Each row is followed by its class number.
[ 216 -132 -178  474    9  152  443  115  418 -160  228  260  293   57
  136   34  192  180 -151  -88  -23  221  191   88   21  243 -209 -240
  711  -26 -281    7  -60   72 -173 -176   66   -6    9   -9  197  101] -> 0
[ -54  -77  -36 -112  275 -319 -113 -173  124  136   35 -252   95   22
  165   41 -132 -105  225 -111   30  120 -100  -35  -44  -98   30  -85
  147  144  -45   13  -46 -143   69  205 -434  -31   12  112  -33 -116] -> 7
[-320 -381  190 -152  100  306  -93   41 -497 -173  -25 -422   26  -32
  -92    9 -192 -204  -41  292  229   61  -73   26  141  -36  379   96
 -251 -120  -45  331  -51  308  -33 -307   27  238   -8  100 -130  170] -> 6
[-109 -185 -202  -91  236 -114 -264   25  178  218 -128 -204  193  -70
 -123  268  245    6   10  467  220  -29  454 -206  176  261  447  350
 -721  210  721  -22   69   87  -21  248  -54  129   47  394 -189  326] -> 9
[  56 -134  128 -418  507 -504    8 -234    6  285 -386 -592 -174  315
 -143    6 -282 -107  -15   42  -85  259   90  154 -169 -323  466   -5
   87   59  443  -11  293 -331   66  -23 -734  227 -218  499  -24 -122] -> 5
[  49 -222  119  133 -124  -96  -18 -174   35  -10  147   -8  150 -180
  186  -31  190  261 -133   93   60  225   72  -93 -139 -144   79 -189
   68   63  -61   19  -45   -7 -100  -17 -251 -246 -276  -18   64   -6] -> 3
[  50 -103 -165  160  -22 -178  394   29   81  117  202  -35  310 -146
  341   51   33 -158  -68 -167 -260 -153 -276    9 -139 -183 -176  -94
 -138   94  231 -119   51   17  366  404  -39   66  150  117   52  115] -> 7
[ -25 -213  113 -542  191    3  129  -13  146  -53 -527 -117 -101  119
 -214 -253  252 -497 -200  -33  255   91  108  -93  -57 -141  -90  109
  405  -14   23  219  -44  221 -401  159 -320  607   86  244  445 -333] -> 2
[-116 -245 -148  126 -208  200  133 -307   41   70  467  140  536 -155
  -19 -106  388  146   14   94  102   -5    6  180  -73  -26  -77  -96
 -129  354 -208  114 -240  229 -161 -119  241  -71  179    7   22  414] -> 2
[  21 -130 -156  332   50   41  309  143  183 -321  189   49  173   72
  392  235    0  188   76  -67  -80  118  332  -44   21  179  108 -262
  201 -204  -55  -17   18   77 -196 -293  -58 -189 -222 -143  236 -110] -> 8
[ -39 -162  523  -10 -241    5  -37  -48 -267   80  126  100 -100   94
  183  121 -138  272 -286   76   26  186  158   60  -43   89  253  -71
 -417   -1  446  -91  136   -3   -1  -56 -140 -284 -239  241  -40   46] -> 1
[-101 -266  311 -415   -7  324  109   87  -83 -186 -409 -204  287  370
 -495 -201   68 -286 -176  213  421  235  532  -33  105  170   59   90
  338  -61 -316  480 -146  152 -209 -438 -109  349   50  132  191 -202] -> 5
[-191 -136  204   17 -258  -28  122  169 -138 -100   16  -11  -23  -17
  228  101  -10  228 -181   66   38  143  175 -145   12   40  171  -70
 -225   38  279  -53   61   68 -156   87 -128  -82 -335   37  -31 -144] -> 0
[ -82  -56   -2   76 -181  191 -191  275 -173 -103   79  184 -217 -111
  137 -101  -26   17   83   28   -7  -44  -74   14   94   71 -172   31
 -143 -219 -142  -45   13  110   -3   59   94   85  -15 -157   -7  -46] -> 6
[ 150 -165  -13  339   51    6  355 -116   18  -65  568  179  207  131
   -3 -305  197 -245    4 -177 -107  170 -111   62  -92   -5 -231 -218
  144  207 -158  106   87  -21   82   22 -230 -209 -163  -33  241   18] -> 1
[-211  -61  440 -235 -221  -35 -108   94 -431 -172 -298   27 -268   23
  193 -277 -174  -89   55  173  221  415 -158   62  -68 -133    1   89
   34 -130 -321  233    1  -81  -40 -135  -57   58 -275 -172  -26 -480] -> 3
[ 189 -282  387  -41  432  109  341  270 -130   94 -121 -207  -66  243
 -204 -256   36   89 -333  262   87  279  124   76 -180  -18   60  255
  207  -14  446   67  185  338  143 -172 -543  189   82  604  358  -24] -> 8
[-240 -174  193  -87 -138 -115  175  -95   69  246  143 -138  153   82
   58  131  -56  395 -361   23 -170  -14   34   51  -68 -232  310 -209
  -60   95  403 -262    9   52  -17 -237 -269 -269 -394  141  -78  108] -> 8
[-126   20  435   25 -547   21  302  -67 -258  -38  207  328 -113  -83
  283  -20   73  -92 -243  -42    8   47 -102   78   70  -26 -161  -90
 -370   -9 -179    8  -12  267 -320  -95   14  -34 -149 -153  309 -123] -> 9
[-220 -177  537   32  182  -50   81   37 -170 -102  542 -104  -74  279
   18  -22 -284 -301 -272 -130 -151  333  262   77   11   37   37 -211
   98  214  157    2  -81 -101  -81   23 -424 -147  -51  210  250  133] -> 5
[-197 -220 -135 -101   19  142   69 -179  139  -49  213  -19  430  -86
 -190  -13  181  -11  189  185  104    1  107  -18  -30   44   59 -173
   71  109 -490  215 -158  209   22 -119  122 -292   52 -199    2   46] -> 6
[-205 -425  508 -142  -92  175 -305  245   -2  177 -196   91 -159  180
  -30   91  142  106 -439  124   33   27   63  126   40  128   30  117
  -98  110  726 -275  228  113   55  441 -473  514   44  827 -128  388] -> 3
[  40  250  -54  253   -8   87  239   68 -100   42  483  250 -127   11
   87  -10 -173   77  235 -258 -110 -127  -43  -50 -132  528  209 -218
 -399   62 -180  237  -85  417  106 -160  241  -52  -50 -100  205   25] -> 1
[ 173   86 -192  512  -43  -45  246  339  195 -266  159  133  -38  196
  326 -121 -214 -186  170 -490 -256  -69  -48  -66  -33   89 -119 -340
  185 -240  221 -305   48 -211   72  -99  118 -144 -151 -369  133 -289] -> 2
[-206  194    7   14 -190  201 -341  154  -92 -463  -11 -168  -17 -121
  109  387  128 -346  176  164 -139 -276  112  170  483  106 -109  -63
 -325 -489 -246 -226   74   35 -123  -43  -33  258  134 -375  -52  161] -> 5
[  92  222   19  -64  -39 -299  277 -198  -80  -37   21   35 -165 -102
  320   89  -77  201 -115 -223  -54  -29  -99   42 -140 -390  158 -116
 -125   71  103 -110  144  -57 -374  -46 -370   19  -72   42  330 -279] -> 4
[-218   75   83 -398  123  -72  333  150  143   24 -120  170  258  210
   34  209 -471 -651   67 -184  -46 -214   18  112   56  214  382   49
 -464  105  210  180 -140  258 -136  202  215  342  341  234  429    7] -> 9
[  72 -199 -250  410   20  261  245  100  134 -345  244  177  433   59
  175   47  321 -122  197    0 -188 -181   33  -12  -45  250  -99 -400
  141 -213 -344   53 -138  157  244  -80  215 -170   44 -275   81  105] -> 1
[ -96   38  198 -125 -198  -34 -298   68 -191   -6 -248   -3 -301 -215
  302  110  -14  -65 -122  100  127  -13 -223   29   42 -111  -25  198
 -120 -124  148   -7  -22   11  -10  221  -87  217  -35  104 -122  -58] -> 7
[  62 -170   61 -133  119   -2  155  -45  384  -41   78 -348  246   88
 -157  208  227  -63 -337  -65  -32  -50  470  -45   65 -134   67 -155
  204    5  349 -113  244  115 -238  -66 -220  195  233  361  185  247] -> 5
[-129   69  287  150   -4  411  -93  647  -97 -209  355  156 -209  256
 -188  -46 -277 -771 -398   57 -142    9    2   64  552  237 -236   -6
 -109 -527  -19  178 -192  405 -158 -229  -56  288  115 -215  302  124] -> 4
[ 118   32  100 -206  170 -251 -560  -87 -279  277   16  -88 -460 -259
  200 -316 -192 -166  162    8  232  -35 -445 -135  -67 -135  106  190
 -191   40   -1  183  -11  -65  111  301  -29  154  116  129 -142 -216] -> 1
[  15  418  238 -178  238 -222 -537   67  -58  122 -183   49 -518  103
 -295 -135 -319 -274  -23   64   70  218 -253  255  246   -5  -50  229
  -30 -198   30   33  206  -51 -145   35 -265  420  407   66   29 -136] -> 2
[ 242   38  249 -197   32 -342  899 -326 -168   65  318 -138  214  -54
   73 -326  -37 -287  -22  250  129  402 -141  121 -219 -365   78 -160
  -63  200 -571  490  302  323 -171 -341 -162  -65   70   35  584 -480] -> 5
[-269 -299  258 -100 -165   71  -40  185 -193  134 -109    6  -62   -1
  164  -86  -87   10 -146   46  136  135  -32  -46 -133  108   65   89
  -91   84  161  287 -147  170  220  193  -23  180 -101  226 -147  -59] -> 0
[  28   93   15  100  -79 -128  214  -85  141  179  170   33   50  289
   24  119 -276  -28 -112 -313 -310  -35  -64   97  -15  101  198 -239
  -60  -42  302 -142  -88   53 -119 -236   -1  -61 -270   12  136  118] -> 8
[  60  166 -169  284  -46  199  -97  -21  263 -357  304  262   71  -64
   93  277  340  -48  154   69 -101 -258  130   68  243  272 -183 -190
 -110 -141 -122 -344  290   37   34   80   97   24   60 -192   37  244] -> 6
[ 270   46 -152  286  194 -172  152  -34   42 -297   35  -42  151   91
  445  245 -118  -80 -157 -440  -74  -24    2  -10   -4 -164  227 -150
  -46 -311  562  -38  -79 -339  -71 -104 -182 -290 -293 -143  143  -25] -> 0
[ -61 -268  116  -40 -240 -219  230 -322 -400  161  144  184  -87 -126
  348 -245   51 -156   30  102   88   59 -344  212 -228 -231  -39   49
 -438  219  -12  197   55  113 -132  184   47   38   -4   62   88 -121] -> 9
[   8  -28   60 -308 -190   -5  -52 -240  -57  493  196  416 -119 -231
   81 -210    1   61   35  430  307  -40  -94  127  -19  158  119  208
 -444  227  -61  360  114  552 -180   71  275  326  167  251  220  -84] -> 4
[ -55 -118  149  -19  -50   53   -8  210  -89 -208    3   91  -55  -36
  252  -37  125   46 -215   13  212  -30   47 -109   19 -103   81  -43
 -224 -111  204   20   63  -40 -128  -40  -63  -18 -278  -78  -48  -77] -> 3
[ -61  -95  187  -36 -151   53 -151 -268 -180  -33  335  234  204  141
  179   69   83 -148 -185  128   97  -56  -32  199  147 -307   15 -333
 -528   77  -86  130  -96  -10 -285 -129 -220   76  -35  -38    1  252] -> 7
[ -80 -360  308   27  158  176  118   23  289 -256  221 -156  374  202
 -130  230  108 -337 -451   55 -126  175  509  160  158  226  146 -131
  403  -68  341 -270 -117  -74  -44  -16 -309 -144   63  279  243  299] -> 1
[ -21 -274   -8  119 -279   88   79   27 -111  -93   22  304    0 -178
  388  112  153  345    8  172  204  113  226 -162 -101  127   85 -136
 -306   97  -19  180   34  108 -192  181  307  -93 -281  -32 -136   28] -> 9
[ -34 -204   89 -111   59 -150  424 -271 -178 -233   21 -346  171  -41
  134   70   64  -23  -95  146 -114  186  165    1   46 -358  154 -171
  332   18 -334   53   56 -266 -246 -134 -120  -67 -283 -135   71  -85] -> 0
[ -66  -12 -147 -251  -14  205  -14  137  355 -307 -246 -239  199 -120
 -210  135  358 -340  180  207  115 -133  303  -28  307   88 -133  -45
   93 -325 -341 -139  120  233 -125    7 -234  173   97 -274  157 -283] -> 8
[-315 -291  331   46 -334  239 -218  217 -206 -181  -20  167  144  -33
   37  -93   63  194 -149  316  240  616  205  217  -55  278  -64  145
   61  -44   16  259  -71  331  -16   50 -148  129  173  226   27  -42] -> 3
[  77 -125  -55  192 -280 -106   83  118  -27   -9  -17  -18  101 -180
  292 -181   37  -45  -87   45 -154  104 -282  137 -153 -285  -91  -67
   61 -296  124   65  -86  111  -43  -28  227  -25  -72 -306  -45  -55] -> 4
[  40 -214  174 -238  251  185  298  206    5 -274 -210 -183  100  155
 -201 -168  117 -347 -228  116  -32  218  123   94  -98 -198 -111 -128
  486 -121 -475  233 -151   72  -45  -51 -368  319  -46   64  247   -9] -> 1
[  95    9  159 -235 -190 -244  845 -296  365   17 -207  119  609  201
 -130  159  240 -191 -213 -129  128  161  137  -59  126 -371  -83 -269
  -43  213 -321  122  135  -20 -807 -234  -15 -110   91 -122  390 -192] -> 7
[-326 -176  191 -175 -259   77   10   13 -271  -17   29  236   58 -162
  256  -66   19   76  -31  151  189   26   20   42 -129   96  177  117
 -386   24   55  272 -209  228  -51    1  187 -116 -179 -107   73 -104] -> 3
[ 196 -162 -343    8  610 -273  213 -333   88  699  190 -295  -68  -90
 -261 -218  -42  523  -75 -102   52  369   -2 -101 -258   43  457  139
  -21  324  283  108   83   89  220 -318 -337  -79 -128  550  162   23] -> 4
[-398 -200  348 -194 -180  137 -399  213 -491 -269  -31  -68 -258  294
  225   14 -349 -855  143  210  111  181 -230  329  461  300 -412   74
 -376 -488 -340  179  -77  280 -109  100 -473  549   54 -134   41 -213] -> 7
[ 119  150   34  335  218 -325  399    7  195 -103  192 -107   22  189
  146   80 -176  390 -138 -416 -234  253  192 -243 -287   93  234 -309
  435  247  389 -358   82 -397  109  -89 -145 -477 -444   68   84 -104] -> 5
[ 159 -101  180   69  181  -66  102 -161 -284  -55  357  263 -177  -12
  241 -398  -63 -294   64 -166  116  234 -305   -4 -169 -186 -116 -156
   94  171 -313  304  -91  -14  -18  110 -155 -100 -117  -31  319 -206] -> 9
[ 192    0 -308  219  251  141  -95   44  367 -221   37 -224  153 -142
   67  200  263  284  -31  218  -53  140  478   88  -21  170  -60  -82
  548  -99   98 -142  125  149   47   33 -131  452  154  217   63  374] -> 5
[ -35  -71  212 -269   -3 -306 -125  -52   49  217   62 -134  -97  -75
  127  -97  -82   35 -232   -1  -82  133   -3   -8 -126  -96  172   20
   12   16  239  -86   -6  -89   28  152 -106   63 -185  178    2   14] -> 3
[ 257 -272  307  163   40  141  387  113 -263 -262   96 -465 -117  124
 -425 -269    3 -148  -55 -196   -1  215  378 -378  -93  322  289 -137
  111  -98 -153  222  307  137  155 -294 -308  -24 -308  116  343 -407] -> 8
[-213 -357  264  203  -36   80  -73 -237 -249   91  767  -72   75   28
  134  104 -156  170 -191  -25 -108  -37  336   -9   66  265  526 -119
 -360  204  572  -60  -17  132   57 -155 -442 -297 -481  285  223  244] -> 8
[-245 -180  186 -271   52  -42 -256  -52 -183   90  108 -113  114 -162
   38  -73   54  -28  -83  334   23   69  -83    2   77 -205  -66  156
  -87  145  -20  -50  -18 -104  217  335 -167   31   10  132 -154  152] -> 3
[-123  -54  -58 -311  139 -319   39 -130 -127  277 -137  -94 -106  -70
  209   76  -90 -268  -53  130   37    4 -207  269   63 -221  125  213
 -610  -79  270   73   65   99 -183   94 -339  318   89  164  131  -47] -> 7
[ -28   36 -188  332  136 -173 -200  103  157   -6  174   58  145   63
  298   30  -35  135  135  154   43  220 -124  -97  -33  197 -237  -79
  207  137  -41   74   20  -25  324  300 -197  108  -26   52 -306   85] -> 1
[-233  -57  390 -104   50 -145 -476  151 -137   78   50 -101 -221   72
  -31 -205 -247 -103   -4   67  -42  114 -327  149 -111  -24  -26   72
  124   47  106 -142 -111   81  100  198 -319   27  132  173  -69  -29] -> 7
[-194   18  326 -253 -274   55    4  133 -251   21  199  140    5  126
 -117 -335   43 -669 -184 -105  123  -81 -431   85  171 -169 -304  221
 -267   -4 -203  365 -112  176  -15   43  -99  129   43  -43  154 -139] -> 0
[  15  -51   60 -107  192 -120  398  -67  440  138  176 -170  326  129
 -295  338  294 -139 -191   47  -89 -260  323  -51   38   13  466 -150
 -425  170  386  -29  312  121   -5  -85 -128 -145  220  385   86  258] -> 3
[ 110   89   24  442    4   32  594  184  135 -120  253  171  184   16
   64   59  122  274 -308  -82 -205  246  225   26  -35   50   29  -52
   96  -87  318 -106   27  154 -188 -339  -74 -304 -165  -93  414   94] -> 3
[-169 -190 -174   21   95   24 -188   65  -31  137   85  153   41  -55
  287  -79 -139 -415    7   60  -77 -208 -290  213  -35 -101  -63  134
 -120  -45  437  136 -169    6  359  353  141  205  110   38 -105  203] -> 2
[-176   24  170  -31  309 -305   51  229   16  126   38   34 -224  215
  107 -127 -446 -452  227 -115 -196   25 -178   69 -140  140  141   27
  -20   84  101   70 -101  -28  142  230 -242  -21   78   59  185 -252] -> 1
[ 110   64 -451  159  371   47  375 -116  113 -216  194 -274  342  -96
   69  152  -37 -203  252 -175 -320 -298   96 -210   72   -2  165 -209
  203   29 -207 -183  -12 -138  379   -7  191   55   20 -118  195  137] -> 9
[  29 -237  202  343  180  110 -230  298 -380 -341  277   94 -236   39
   27 -455  -17 -715  303  170   14   77 -220  151 -110  432 -224   82
 -152 -226 -336  438  -16  288  376  238 -174  312  261 -100  249 -146] -> 2
[-343   26  -54 -467 -157 -259 -209    9 -167  -27 -374 -257    7  -40
  109   19 -136 -370  337  156 -120 -142 -270   57  190 -190   91   77
 -296 -232 -103 -157   84 -100  -53  203  146  221  157 -233 -160 -379] -> 4
[ -65 -166   86  -69  -68   57   27   68   62  -15   14  159   50   44
  250   80   73  150  -71   71  113   60  291   -1  -14   34  143  -44
 -225   -5  274  -10   43   -7  -12   -7  -45 -111 -205   88   47  -87] -> 0
[-227 -188  216  -65  -36   71 -101 -109 -172 -131   44 -153   -1   53
   12   58  -35 -305 -288   12  -84  -20 -128  224   31 -261  201  -71
 -166  -55  310 -119  -91   11 -166 -149 -101   86 -107   47   34  242] -> 7
[  27 -163   16  147 -113   32 -120  122 -163  -59  106  146 -283 -213
  459   38   30  -86  115   45  177  218   -9  -56   75  266 -210   80
 -333 -203 -147  280  122  210  -72  189   36  244  -26  -30   48 -121] -> 4
[-341   46  262 -361 -119 -136  -69 -218   66    7 -116 -242  331  118
 -405  241 -249   70  -37   76  -54 -128   10  262  -35  -89  713 -123
 -298   97  159  -53  193  115  -29 -256   63 -128  193  181 -130  120] -> 9
[-338   41  166  -12 -138 -110 -300  -64   -5  177  240   32 -103   74
   51  -12 -296 -443  267   63 -215 -182 -273  400    6  271  204  -35
 -364  -41  279  -63   -2  235  256  106  109  122  143  -80 -101   40] -> 8
[ -55   30  -95   88 -206  -38    2  126  -12   21   88  154  -63  -85
  233  -85   23  260   42  -64  -61    3  -25   79  -46   44 -222    1
   14  -49   41 -150  -46   24  -71  109    5   26  -93 -145  -28  -44] -> 2
[-254 -143  121  -96 -263   17 -127    2  -62   20   68   80  -16  -25
  200  170  -50   48 -223  102  -24  -97   73   95   38 -106  265 -125
 -288   69  513 -169  109    6  -85  145  -77   45 -186  201  -86   96] -> 5
[ -28  156  168  198  -57 -194  139  -58   90   32  140  169 -137 -144
  377   60   15 -159  -98   50    2  311 -149  153  -57  202 -474  141
   85   69    9   -3  136  307  -51  246  -13  335  338  131  306   39] -> 5
[ -25 -128   13 -241  145 -306  262 -216  189  279   99 -152  230  133
 -157 -182  181 -294  304   50   62  323  -51  -32 -234  305  -74  -21
  253  203 -800  560 -157  206  278  -32 -320  -82  -36  204  229 -258] -> 5
[ -68    2  231 -205   47  -19 -140   73 -141   48  138  -86 -147   10
  -65 -244  -56 -140  -18  154    0  119   68  -16    0 -253  -60  -45
   11   80 -106   14    4  -45   30   24 -226   -6  -34    7   96 -137] -> 5
[-156 -276  313 -172   32   65 -192  131 -184 -181   83 -109  -27   -1
   21 -108  -86 -125  -58  337   71  321   91   29 -115 -146   39 -162
  216   86 -220  207  -26   22   73  236 -221  -11  -28  164  -62  -48] -> 5
